Each row has a name. Each question is about the rows just above it.

Columns, left to right: B P U C R
k226: [116 110  90 169 117]
k175: [ 87 135 154 152 119]
k933: [ 82 149  98  81 165]
k986: [128 177 136 113  73]
k554: [167 144 154 161 123]
k383: [150 134 163 143 170]
k781: [155  85 102  86  99]
k714: [174 130 113 128 158]
Move every entry of [86] by +1 step of 1. -> [87]
What comes right after [155] in the named rows? -> [85]

Columns, left to right: G D L V H Z S F J
k38: [128 123 123 132 129 124 108 145 127]
k202: [127 123 144 126 128 144 146 124 125]
k147: [128 123 123 132 129 124 108 145 126]
k668: [127 102 113 128 152 132  86 164 122]
k13: [128 123 123 132 129 123 108 144 131]
k278: [128 125 124 132 128 123 111 142 131]
k590: [126 125 138 126 129 136 141 124 124]
k843: [129 128 127 129 127 127 124 131 129]
k694: [126 126 134 126 129 133 138 126 125]
k101: [126 126 134 126 129 133 138 124 125]
Which column holds this, read top down? [124 144 124 132 123 123 136 127 133] -> Z
The row with [126 126 134 126 129 133 138 126 125] is -> k694
Which column holds [145 164 144 142 124 131 126] top down? -> F

Columns, left to right: T Q W E X A Y K
k425: [127 122 131 144 131 122 123 124]
k967: [124 121 131 144 116 150 138  81]
k30: [117 121 130 144 143 131 134 115]
Go on from [122 131 144] to the end of its row. -> [131 122 123 124]
The rest of the row after [131 122]: -> [123 124]
What comes right after [123] in the named rows? -> [124]
After [121 131 144 116], its row goes on with -> [150 138  81]
Right after [150] comes -> [138]

Columns, left to right: tanug por Vetor Mak Rik
k866: [145  97 130  86 153]
k784: [127  93 131 147  97]
k898: [127  92 130 171  98]
Which value is in both k784 and k898? -> [127]
Go on from [127  92 130] to the end of its row. -> [171  98]
The entry that follows [93]: -> [131]
Shift each entry of [147] by +1 times 1: -> [148]
Shared by k866 and k784: -> [97]
What comes right after [145] in the named rows? -> [97]

Columns, left to right: Fomu bog div kiv zopi kavu monu Zok Rukap
k932: [116  78 107 126 139 114 142 129 112]
k494: [120  82 107 130 120 137 139 125 111]
k922: [125 121 113 122 129 122 141 119 130]
k702: [125  94 126 125 136 122 141 117 108]
k345: [119  78 106 126 136 109 146 120 109]
The one value in k345 and k922: -> [119]
Shared by k922 and k345: -> [119]
After [ 78 106 126 136], its row goes on with -> [109 146 120 109]
[116  78 107 126 139 114 142 129 112] is in which row? -> k932
The rest of the row after [ 78 107 126]: -> [139 114 142 129 112]
After [113 122 129], its row goes on with -> [122 141 119 130]

Columns, left to right: puner vom Vus fubi Tizi bino Pip sufoz Ler
k122: [112 103 147 102  78 166 139 136  89]
k889: [ 92 173 144 136 132 175 168 141 140]
k482: [115 154 160 161 171 148 126 134 180]
k10: [ 95 100 121  85 113  94 147 128 156]
k634: [ 95  84 121  85 113  94 147 128 156]
k760: [152 123 150 165  96 172 137 164  95]
k57: [100  85 132  74  84 128 132 118 109]
[147 144 160 121 121 150] is in which column, read top down? -> Vus
Which column holds this, read top down? [175 148  94  94 172] -> bino

Columns, left to right: nifuf seni Nov Bofi vavot Sapa Vebof med
k519: [132 126 124 128 119 129 119 121]
k77: [133 121 124 128 119 129 119 121]
k92: [ 88 127 121 127 127 121 168 132]
Move every entry of [127 121] by +1 step of 1. -> [128 122]
The one value in k92 and k77: -> [121]
Shift each entry of [127] by -1 times 1: -> [126]
Which column holds this, read top down? [128 127] -> Bofi

Columns, left to right: Vorot per zaze gud ker Mor vesa
k464: [125 128 132 143 112 121 126]
k26: [119 141 153 100 169 138 135]
k59: [120 130 143 158  98 113 126]
k724: [119 142 155 100 170 139 135]
k947: [118 131 146 161  95 111 126]
k107: [126 132 135 113 148 134 131]
k746: [128 129 129 123 134 130 129]
k472: [123 136 143 107 158 136 133]
k817: [128 128 132 144 112 121 129]
k126: [128 130 130 120 139 132 129]
Go on from [128 132 143 112 121] to the end of its row. -> [126]
Shift each entry of [161  95 111] by -1 times 1: -> [160  94 110]
Shift each entry of [170] by -1 times 1: -> [169]

Columns, left to right: Rifup gefu mezap Mez vepeb nezu Ripi Lemem Mafa
k606: [116 124 128 105 133  86 136 122 107]
k655: [136 133 147 117 126 109 167 101  99]
k19: [140 144 143 153 105  97 119 149 110]
k819: [ 94 130 117 123 119 136 124 148 131]
k856: [120 133 123  81 139 115 103 146 121]
k114: [142 134 113 107 151 131 137 123 122]
k766: [137 130 147 139  99 116 124 152 140]
k236: [116 116 121 122 119 137 143 127 118]
Right after [146] comes -> [121]
[136 124 148] with +1 step of 1 on every entry: -> [137 125 149]
The rest of the row after [123 119]: -> [136 124 148 131]
[142 134 113 107 151 131 137 123 122] is in which row? -> k114

Columns, left to right: Mabo Favi zuze mezo rel Mibuv goni
k141: [118 130 128 128 128 127 127]
k508: [124 128 128 127 127 124 126]
k872: [ 89 143 128 127 127 123 127]
k918: [127 134 128 128 128 129 143]
k679: [128 124 128 129 129 129 128]
k415: [129 127 128 128 128 129 128]
k490: [124 128 128 128 127 130 128]
k495: [124 126 128 129 127 130 128]
k797: [129 126 128 127 129 126 114]
k134: [128 127 128 129 129 129 128]
k41: [121 129 128 128 128 128 129]
Shared by k490 and k41: -> [128]
The one value in k872 and k679: -> [128]
Which column holds [124  89 127 128] top down? -> Mabo
[127 128 128 128] with +1 step of 1 on every entry: -> [128 129 129 129]

Columns, left to right: Reko lumu Befof sor Komin vif rit reder kipem
k921: [106 172 146 102 113 140 118 128 137]
k352: [120 128 130 143 112 140 107 118  84]
k232: [124 111 108 146  73 107 111 135  79]
The rest of the row after [107 111]: -> [135  79]
The entry that follows [106]: -> [172]
Shared by k232 and k352: -> [107]
After [113 140], its row goes on with -> [118 128 137]
Move every entry of [ 73 107] by -1 step of 1. -> [ 72 106]

Columns, left to right: fuli sezaz tilu budug gufub Fadi Gog sanid
k854: [169 144 174 124 127  83 112  79]
k861: [100 153 130 162  90 130 104 148]
k909: [171  95 178 121 122  83 160  93]
k190: [122 146 151 163  91 107 107 130]
k148: [164 154 106  97 164 148 103  96]
k874: [142 155 131 162  95 125  90 127]
k616: [128 147 150 159  89 107 108 127]
k708: [ 90  99 120 138 105 141 156 161]
k204: [ 99  84 160 136 122  90 164 147]
[148 103] with +1 step of 1 on every entry: -> [149 104]
Which column holds this, read top down? [ 95 146 154] -> sezaz

Columns, left to right: turo vivad Saboz Gogus zelek tekek
k410: [ 95 132 131 152 145 145]
k249: [106 132 117 155 143 150]
k538: [105 132 116 143 166 112]
After [132 116], its row goes on with -> [143 166 112]
After [105 132], its row goes on with -> [116 143 166 112]
Shift each entry of [132 116 143] by -1 times 1: -> [131 115 142]
The one value in k538 and k410: -> [132]

Columns, left to right: neked kanes zil Zif Rogi puz nupu
k780: [115 144 136 110 105 159 128]
k343: [138  99 146 158 152  94 145]
k64: [118 127 121 132 126 136 118]
k287: [147 125 108 130 151  94 143]
k73: [123 146 101 111 125 135 134]
k586: [118 127 121 132 126 136 141]
k960: [131 146  93 110 133 121 143]
k669: [138  99 145 158 146 104 118]
k928: [134 139 100 119 141 119 139]
k139: [133 146  95 111 136 120 145]
Go on from [138  99 145 158 146] to the end of its row. -> [104 118]
The rest of the row after [151  94]: -> [143]

Columns, left to right: minod tanat piror Gubo Roga fulam zilar Katan
k954: [162 120 124 143 114  93 175 116]
k755: [140 121 110 156 125 124 179 129]
k664: [161 123 160 102 127 133 119 103]
k520: [111 133  92 165 122 122 163 137]
k157: [ 88 135 128 119 142 130  84 148]
k975: [167 119 158 104 124 129 130 106]
k277: [130 123 156  96 134 132  83 122]
k457: [125 133  95 162 122 119 173 134]
k976: [100 126  91 164 130 124 154 146]
k892: [162 119 162 105 126 134 115 112]
Move every entry of [134] by +1 step of 1. -> [135]
Which column holds [123 133 126 119] top down? -> tanat
Shift each entry of [130] by -1 times 1: -> [129]
The entry that follows [165]: -> [122]
Right after [92] comes -> [165]
Go on from [ 91 164 130 124 154] to the end of its row. -> [146]
Which column holds [156 102 165 119] top down? -> Gubo

Columns, left to right: tili Bukag Sava Lagi tenu Miv pesi
k942: [108 112 118 110 150 110  99]
k688: [164 119 103 115 108  99 114]
k197: [ 98 135 161 128 144 105 106]
k633: [138 102 101 100 144 131 116]
k20: [ 83 129 147 133 149  86 130]
After [102 101 100 144 131], its row goes on with -> [116]
Which column holds this, read top down? [103 161 101] -> Sava
Shift each entry of [101 100] by +1 times 1: -> [102 101]
Right after [100] comes -> [144]

Columns, left to right: Miko fano nas Pebuk
k878: [123 100 115 130]
k261: [113  79 122 101]
k731: [124 100 142 136]
k855: [120  89 154  96]
k597: [120  89 126 128]
k858: [132  92 134 140]
Move every entry of [120  89] by +1 step of 1. -> [121  90]
Go on from [123 100] to the end of its row. -> [115 130]
The entry that follows [154]: -> [96]
Shift each entry of [113  79 122] by -1 times 1: -> [112  78 121]
Move every entry of [134] by -1 step of 1. -> [133]
[122] with -1 step of 1 on every entry: -> [121]

Columns, left to right: gunek Gis Kika vasu mevap
k469: [ 87 107 111  96 130]
k115: [151 151 114 154 120]
k392: [104 163  75 146  89]
k189: [103 163  74 141 108]
After [163  74], its row goes on with -> [141 108]
Move every entry of [87] by -1 step of 1. -> [86]

Columns, left to right: zunor bom tusa rar Zav ziv losu zubu radu Viku
k894: [112 149 120 138 134 142 145 129 111 118]
k367: [140 150 129 144 127 149 143 125 139 125]
k314: [159 126 112 156 115 167 170 108 161 108]
k574: [149 119 146 116 149 114 120 157 124 149]
k470: [ 89 170  99 159 119 168 168 104 148  94]
k820: [106 163 159 175 112 178 109 104 110 143]
[145 143 170 120 168] is in which column, read top down? -> losu
Shared by k574 and k470: -> [119]
What comes right after [145] in the named rows? -> [129]

Columns, left to right: zatu leba Dagi Nefu deve
k373: [141 118 140 167 103]
k995: [107 105  96 120 131]
k377: [155 151  94 126 143]
k715: [135 115 102 116 130]
k882: [124 105 173 125 118]
k741: [155 151 146 147 137]
k818: [114 113 156 145 166]
k471: [151 108 102 115 104]
[151] with -1 step of 1 on every entry: -> [150]
The entry that follows [108]: -> [102]
The entry that follows [145]: -> [166]
The entry that follows [135]: -> [115]
Go on from [102 115] to the end of its row. -> [104]
[118 137 166] is in which column, read top down? -> deve

Columns, left to right: Fede Sol volib Denur Feka bam
k579: [119 144 118 133 151 126]
k540: [145 152 112 164 134 112]
k429: [111 127 122 129 122 133]
k62: [132 113 134 146 139 127]
k46: [134 119 143 129 106 127]
k840: [141  97 133 137 142 137]
k240: [132 123 121 123 114 104]
k324: [118 122 139 121 122  88]
k939: [120 139  88 107 103 122]
k978: [129 128 113 124 128  86]
k301: [113 122 110 134 139 138]
k965: [126 108  87 143 141 127]
The row with [111 127 122 129 122 133] is -> k429
Which column holds [106 142] top down? -> Feka
[104  88 122  86 138] is in which column, read top down? -> bam
The one value in k324 and k429: -> [122]
Which value is in both k429 and k579? -> [133]
[112 164 134] with +1 step of 1 on every entry: -> [113 165 135]
Whose row is [132 113 134 146 139 127]? -> k62

Columns, left to right: tif kubi vavug fimu selin Zik Vug
k342: [ 95 169 120 150 148 141 182]
k959: [129 120 126 117 110 112 100]
k350: [165 121 128 118 122 142  96]
k174: [129 120 126 117 110 112 105]
k793: [121 109 125 117 110 112 105]
Shift each entry of [ 95 169 120] by +1 times 1: -> [ 96 170 121]
Go on from [128 118 122 142] to the end of its row. -> [96]
Right after [169] comes -> [120]
[141 112 142] is in which column, read top down? -> Zik
Shift each entry of [120] by +1 times 1: -> [121]

Columns, left to right: tarud Zelit gelen zepap sunip ziref gepu subem tir
k565: [121 111 129 117 135 130 136 134 125]
k181: [136 142 125 136 122 127 122 120 128]
k717: [132 163 114 128  99 112  98 117 131]
k907: [160 139 155 184 161 134 152 100 123]
k489: [107 145 101 104 130 115  86 138 137]
k991: [131 116 131 128 143 134 138 129 125]
k877: [128 125 132 126 134 130 130 130 128]
k346: [116 116 119 105 123 128 124 146 128]
k844: [126 152 116 128  98 117 103 126 131]
k183: [113 125 105  94 109 122 108 144 133]
k886: [121 130 118 109 113 124 118 139 130]
k351: [124 117 128 184 131 132 136 134 130]
Shared by k877 and k489: -> [130]
Which value is in both k907 and k565? -> [134]

Columns, left to right: Gevob Dat zimi mun gor tid Menoz
k79: [111 124 128 122 133 124 116]
k748: [ 94 157 170 122 104  96 133]
k35: [132 124 128 122 133 124 126]
k99: [118 138 145 132 127 121 129]
k598: [114 154 145 111 105 106 100]
k788: [123 124 129 133 110 132 125]
k772: [143 124 128 122 139 124 116]
k108: [126 150 117 118 119 118 110]
k394: [121 141 130 120 124 119 115]
The rest of the row after [170 122]: -> [104  96 133]
Which value is in both k598 and k79? -> [111]
What comes right after [139] in the named rows? -> [124]
The one value in k598 and k99: -> [145]
[145 111 105] with -1 step of 1 on every entry: -> [144 110 104]
Which value is in both k108 and k35? -> [126]

